Moves between items:
fu: Z123->Z94, Z625->Z832, Z721->Z303, Z552->Z278, Z121->Z377, Z72->Z731, Z23->Z950, Z303->Z556, Z278->Z536, Z832->Z679, Z153->Z49, Z672->Z43, Z309->Z766, Z312->Z402, Z162->Z46, Z730->Z892, Z252->Z88, Z43->Z917, Z950->Z33, Z431->Z231, Z773->Z309, Z232->Z947, Z370->Z24, Z49->Z874, Z231->Z413, Z377->Z628, Z561->Z764, Z457->Z232, Z892->Z814, Z608->Z558, Z764->Z798, Z60->Z313, Z46->Z48, Z731->Z986, Z313->Z320, Z88->Z205, Z402->Z780, Z558->Z637, Z434->Z123, Z734->Z370
vo: Z123->Z950, Z552->Z730, Z917->Z637, Z121->Z153, Z72->Z773, Z23->Z60, Z33->Z320, Z536->Z814, Z798->Z628, Z320->Z679, Z780->Z48, Z278->Z892, Z672->Z608, Z309->Z231, Z312->Z162, Z24->Z205, Z628->Z874, Z205->Z536, Z252->Z552, Z43->Z558, Z950->Z313, Z431->Z721, Z773->Z431, Z232->Z764, Z370->Z88, Z231->Z303, Z377->Z49, Z413->Z556, Z561->Z121, Z457->Z561, Z947->Z798, Z766->Z413, Z637->Z780, Z608->Z312, Z764->Z377, Z60->Z625, Z731->Z309, Z986->Z766, Z313->Z832, Z88->Z278, Z94->Z33, Z402->Z46, Z558->Z402, Z434->Z23, Z734->Z252
tu: Z625->Z60, Z721->Z431, Z552->Z252, Z121->Z561, Z23->Z434, Z814->Z536, Z33->Z94, Z536->Z205, Z798->Z947, Z320->Z33, Z303->Z231, Z780->Z637, Z278->Z88, Z832->Z313, Z679->Z320, Z153->Z121, Z309->Z731, Z874->Z628, Z312->Z608, Z162->Z312, Z628->Z798, Z205->Z24, Z730->Z552, Z252->Z734, Z950->Z123, Z431->Z773, Z773->Z72, Z49->Z377, Z48->Z780, Z231->Z309, Z377->Z764, Z413->Z766, Z561->Z457, Z766->Z986, Z892->Z278, Z637->Z917, Z608->Z672, Z764->Z232, Z60->Z23, Z46->Z402, Z313->Z950, Z88->Z370, Z402->Z558, Z558->Z43, Z556->Z413
vi: Z123->Z731, Z625->Z721, Z721->Z153, Z552->Z60, Z917->Z24, Z72->Z457, Z23->Z773, Z814->Z679, Z33->Z766, Z536->Z320, Z320->Z413, Z303->Z49, Z780->Z536, Z278->Z313, Z832->Z303, Z679->Z556, Z672->Z734, Z309->Z764, Z312->Z552, Z162->Z730, Z24->Z94, Z205->Z33, Z730->Z625, Z252->Z23, Z43->Z370, Z950->Z309, Z431->Z121, Z773->Z561, Z370->Z123, Z48->Z814, Z231->Z377, Z413->Z628, Z766->Z798, Z892->Z832, Z637->Z205, Z608->Z252, Z60->Z431, Z46->Z892, Z731->Z232, Z986->Z947, Z313->Z231, Z88->Z950, Z94->Z986, Z402->Z278, Z558->Z88, Z434->Z72, Z556->Z874, Z734->Z434
li: Z123->Z370, Z625->Z730, Z721->Z625, Z552->Z312, Z121->Z431, Z72->Z434, Z23->Z252, Z814->Z48, Z33->Z205, Z536->Z780, Z798->Z766, Z320->Z536, Z303->Z832, Z278->Z402, Z832->Z892, Z679->Z814, Z153->Z721, Z309->Z950, Z874->Z556, Z24->Z917, Z628->Z413, Z205->Z637, Z730->Z162, Z252->Z608, Z950->Z88, Z431->Z60, Z773->Z23, Z232->Z731, Z370->Z43, Z49->Z303, Z231->Z313, Z377->Z231, Z413->Z320, Z561->Z773, Z457->Z72, Z947->Z986, Z766->Z33, Z892->Z46, Z764->Z309, Z60->Z552, Z731->Z123, Z986->Z94, Z313->Z278, Z88->Z558, Z94->Z24, Z434->Z734, Z556->Z679, Z734->Z672
ve: Z123->Z434, Z917->Z43, Z814->Z892, Z33->Z950, Z536->Z278, Z798->Z764, Z320->Z313, Z303->Z721, Z780->Z402, Z278->Z552, Z832->Z625, Z679->Z832, Z309->Z773, Z874->Z49, Z24->Z370, Z628->Z377, Z205->Z88, Z43->Z672, Z950->Z23, Z232->Z457, Z370->Z734, Z49->Z153, Z48->Z46, Z231->Z431, Z377->Z121, Z413->Z231, Z947->Z232, Z766->Z309, Z892->Z730, Z637->Z558, Z764->Z561, Z46->Z162, Z731->Z72, Z986->Z731, Z313->Z60, Z88->Z252, Z94->Z123, Z402->Z312, Z558->Z608, Z556->Z303

The rows follow the links: the fewer symbols apart two items are, the more alike their rows tend to be.

Each row is also shifted at random along 4 hidden directions that mean nothing.

Some items, each with a row of numbers:
Z153: 21	13	-19	-9	2	1	7	-4	18	-23	-5	18	-6	-12	17	-6	-9	6	17	13	6	-2	-8	2	-2	8	-4	-5
Z88: -21	1	13	19	10	-6	3	15	-1	8	13	-8	13	-1	-9	-7	13	-2	-11	-18	-8	9	14	-4	-6	-5	1	-4
Z628: -14	-14	-1	-17	-3	11	-9	-2	-23	10	0	-7	-15	18	-4	11	0	-1	-1	6	0	-5	-9	7	15	4	6	11
Z94: -20	-10	15	8	2	-10	-5	23	-14	22	-4	-6	5	8	-19	9	-2	-9	1	-4	-3	-3	2	-7	0	-2	-4	6
Z721: -24	6	-15	-4	1	1	9	23	21	-20	-10	26	2	-21	23	6	2	3	-12	-3	2	18	-2	4	1	14	-28	-14
Z278: 12	11	-11	16	8	7	0	-7	2	-9	11	-6	16	3	10	-12	3	15	9	-10	-2	-7	11	6	-21	3	9	5
Z320: 9	-2	-5	7	-11	12	-18	4	-26	16	-2	5	8	22	1	26	8	8	-6	-15	-1	-7	8	7	-2	2	-11	14
Z556: -4	3	-18	-4	-15	10	-9	-27	-12	-3	-7	2	-2	13	8	13	-6	14	11	6	9	-17	1	9	-6	0	1	12
Z370: 20	-6	19	9	20	-19	-1	45	-7	17	-1	-9	8	5	-20	-8	-2	-12	12	-3	-7	-3	3	-14	-3	5	-1	1
Z49: 32	9	-24	-15	1	7	-3	1	-3	-13	-4	24	-9	5	18	7	-1	9	11	11	2	-6	-10	8	4	11	-13	5
Z46: 32	-1	-17	-4	5	21	-2	-27	-8	-15	14	-14	-5	11	11	-17	0	17	7	3	-4	-9	-1	15	-8	3	26	6
Z917: 21	13	13	5	0	-2	-18	-14	-23	31	18	13	-1	24	-15	16	27	-8	-19	-13	-11	3	3	-3	12	-15	-12	11
Z23: -14	6	4	13	-7	-11	9	3	25	-8	-3	15	11	-25	4	2	5	-4	-18	-14	3	21	6	-6	-4	-6	-19	-14
Z48: 18	7	-16	-2	2	20	-11	-20	-22	2	15	1	-1	27	9	2	13	13	1	-1	-5	-10	1	14	-1	3	8	15
Z558: 13	32	2	4	30	-24	3	7	11	4	14	24	4	4	-7	-21	4	-12	32	10	-3	-15	-6	-15	-2	0	-6	3
Z72: 13	-11	18	0	-14	-1	4	0	5	9	-4	-3	-4	-13	-7	9	8	-14	-35	-9	-5	24	1	-5	15	-10	-8	-11
Z43: 2	6	17	2	13	-13	2	-13	2	16	13	-6	-2	3	-17	-16	1	-13	7	5	-4	-4	0	-12	2	-12	12	2
Z672: -2	33	8	7	6	-21	4	-20	25	0	13	29	7	-14	-4	-10	14	-12	-6	-2	0	7	1	-15	4	-16	-13	-7
Z123: -12	3	17	14	-8	-15	0	1	2	16	-6	6	13	-4	-14	9	3	-14	-7	-11	2	4	7	-13	-2	-12	-13	2
Z561: -30	-7	11	-12	2	-5	13	13	22	-11	-4	2	-14	-26	3	-10	0	-10	-17	10	-2	20	-10	-5	14	0	-5	-19
Z552: 3	-5	-2	6	7	3	14	0	19	-21	2	-20	6	-18	10	-27	-10	9	5	1	2	5	4	3	-15	4	21	-13
Z950: 10	-11	11	16	1	-13	0	44	-5	12	-17	-5	16	-3	-10	11	-7	-2	0	-11	1	4	10	-9	-9	6	-12	-1
Z232: 0	-5	18	-9	-1	-14	3	-5	3	11	-5	-7	-14	-2	-20	-6	-11	-16	13	14	3	-7	-10	-12	10	-8	9	-2
Z205: 5	-10	9	5	18	-5	-8	40	-22	20	2	-17	7	20	-16	-3	-4	0	15	-2	-6	-14	2	-3	-7	11	7	11

Complete each set of four: the symbols that take the first to the second take the third to the fourth, perhaps in another order.
Answers are names.
-18	-3	9	13	-14	-1	13	-26	24	-13	-5	-15	5	-24	0	-10	-6	1	-14	-7	6	13	7	-3	-9	-14	9	-17
: 10	4	4	9	12	-11	15	11	24	-12	0	-8	10	-18	-1	-23	-8	-1	7	0	0	4	5	-7	-15	1	10	-12
:: -43	-11	6	-5	0	-11	0	23	-8	9	-18	-6	-4	2	-14	2	-22	-6	24	12	8	-17	-7	-7	0	6	2	5
: Z33

45	-23	-5	-9	-1	8	-13	23	-32	14	-15	-12	-6	23	-8	17	-14	6	20	10	2	-21	-4	6	0	13	5	18
: 9	10	-9	10	-3	-1	10	-3	24	-20	-7	10	12	-19	14	-2	-5	9	0	-5	8	8	3	-1	-11	2	-9	-9
:: -7	17	-22	11	-17	9	-12	-39	-9	-3	1	15	10	14	10	18	3	16	7	-9	9	-15	7	8	-13	-5	-9	14
: Z730

-32	2	18	-9	-2	-17	2	7	4	11	-4	12	-10	-7	-14	3	2	-20	-8	6	0	8	-8	-13	17	-8	-11	-4
: -9	-12	10	-13	3	2	-13	34	-26	23	-1	6	-13	19	-10	22	13	-9	-17	1	-9	7	-10	-2	23	5	-17	7
:: -13	7	-4	-4	18	3	6	31	16	-14	12	18	1	-13	18	-5	20	0	-28	-7	-14	27	0	4	7	10	-20	-16
: Z46

31	-5	-10	-12	-8	14	9	-27	11	-20	0	-12	-9	-8	14	-14	-13	9	8	14	6	-6	-6	10	-2	2	22	-5
: 16	-11	-13	-7	-7	8	10	-9	12	-24	-10	-15	-5	-15	14	-11	-18	11	10	10	7	-2	-3	9	-7	7	14	-8
:: -46	11	-16	4	10	2	-4	12	-1	-9	1	6	10	7	9	-3	-3	11	19	-1	2	-11	4	6	-14	10	-1	4
: Z48

-2	25	4	25	-2	-10	3	-57	10	3	14	-6	19	0	-11	-18	1	2	17	-8	7	-17	14	-10	-24	-26	20	6
: -9	6	6	11	3	0	-11	-4	-18	19	9	-1	7	21	-10	7	10	0	3	-10	-5	-9	7	-2	-6	-7	0	13
:: 49	4	-14	4	1	14	-1	-9	5	-13	7	0	5	-1	16	-4	7	14	-7	-7	-1	4	7	8	-10	4	3	-2
: Z892

9	-1	10	15	-22	18	-17	-67	-29	24	20	-24	2	27	-16	9	20	8	-25	-20	-4	-4	15	10	-2	-28	25	16
: 6	-4	13	15	15	-7	1	21	-3	9	10	-17	14	4	-14	-15	0	-2	4	-7	-6	-4	9	-5	-13	2	9	-1
:: -46	-2	-3	7	11	2	-4	17	-9	5	2	-9	10	11	-3	-4	-2	7	15	-1	-3	-9	5	4	-11	8	5	7
: Z278

-33	-1	-5	-16	2	4	-9	19	-18	10	-3	12	-11	13	2	15	4	-2	-2	6	-1	0	-10	2	16	8	-12	7
: 13	-5	-7	8	-8	12	-18	8	-29	19	0	4	8	24	0	28	15	7	-13	-17	-4	-3	8	8	-4	3	-16	14
:: 15	13	-12	-12	7	-4	6	19	17	-17	-8	31	-6	-15	16	2	4	-4	-4	5	1	12	-9	-3	10	10	-26	-10
: Z60

4	-10	-9	-14	-3	15	8	-1	8	-19	-1	-4	-11	-12	17	-4	1	6	-17	5	-1	13	-6	12	8	6	4	-11
: 17	3	-9	-4	-3	-4	7	21	17	-16	-14	22	-1	-17	16	8	-3	1	-7	1	2	13	-3	-1	4	9	-24	-12
:: -10	1	-21	-7	-10	6	5	-11	12	-23	-15	6	0	-8	18	3	-17	13	21	10	13	-11	-5	7	-8	7	-1	-1
: Z313

-38	26	12	7	13	-23	3	-6	14	9	12	18	6	-4	-9	-10	12	-15	2	-1	-2	1	0	-17	6	-14	-11	-1
: 75	4	1	-3	22	-10	6	16	8	-5	8	-4	0	-5	-1	-22	-5	-5	15	10	-3	-5	-5	-4	-2	4	9	-4
:: 20	0	-10	-21	-5	10	-5	-6	-6	-4	-3	13	-20	5	8	10	0	-1	-3	13	-1	1	-14	5	15	5	-5	3
: Z153

33	9	-6	-2	9	7	5	-8	12	-13	13	1	1	-7	10	-15	9	4	-9	-2	-6	8	-2	5	0	0	6	-7
: 49	-6	17	11	8	-6	3	10	2	7	6	-17	3	-5	-12	-13	4	-5	-9	-6	-4	8	6	-6	-3	-6	9	-5
:: -8	-20	-11	-15	-3	-3	6	40	6	-15	-30	-1	-5	-10	9	7	-28	4	24	17	8	-6	-9	1	-1	21	-5	-3
: Z232

-4	4	11	-1	14	-1	3	-19	1	6	19	-20	-7	3	-14	-28	4	-5	5	6	-5	-8	-1	-4	0	-8	28	1
: 13	35	1	24	19	-25	-5	25	5	12	10	38	26	7	-1	7	18	-7	5	-18	-5	0	13	-16	-8	-1	-35	5
:: 1	11	3	4	1	3	-14	-30	-20	22	20	1	-1	23	-11	5	19	-5	-5	-5	-6	-6	4	1	4	-17	6	14
: Z205

-25	-20	-10	-10	-4	11	1	5	-11	-9	-15	-23	-7	5	4	-4	-25	11	25	15	6	-20	-5	10	-6	14	22	6
: -25	-8	13	-1	-22	-6	1	-10	6	9	-17	5	-5	-10	-8	18	-4	-12	-14	-1	9	9	-1	-5	10	-11	-12	-3
:: 5	-3	-16	3	18	9	1	40	-2	-14	2	0	9	2	18	-7	1	15	4	-3	-8	1	4	8	-12	20	-4	-2
: Z252

-12	7	-18	7	-10	10	-9	-15	-12	1	-3	11	11	14	11	18	5	16	1	-12	4	-7	7	10	-8	1	-10	12
: -3	2	-15	-9	19	10	-7	28	-17	0	6	1	0	17	8	-3	3	10	13	5	-8	-10	-2	6	-1	18	0	8
:: -14	-6	13	2	-10	-9	-5	-8	-11	19	-8	-6	-4	9	-19	10	-6	-9	8	3	4	-8	-2	-7	4	-9	1	8
: Z24

33	0	-18	-8	-11	-4	-1	8	2	-10	-27	18	-2	-2	9	15	-20	5	23	11	14	-14	-7	1	-2	11	-16	5
: -6	-7	-12	-1	2	8	13	16	17	-25	-10	-10	5	-18	16	-13	-14	12	9	2	5	1	0	5	-12	12	9	-12
:: 26	-18	18	-2	-10	-10	0	-2	-7	19	-14	-17	-9	3	-21	4	-13	-13	7	7	4	-6	-1	-8	5	-7	10	4
: Z23

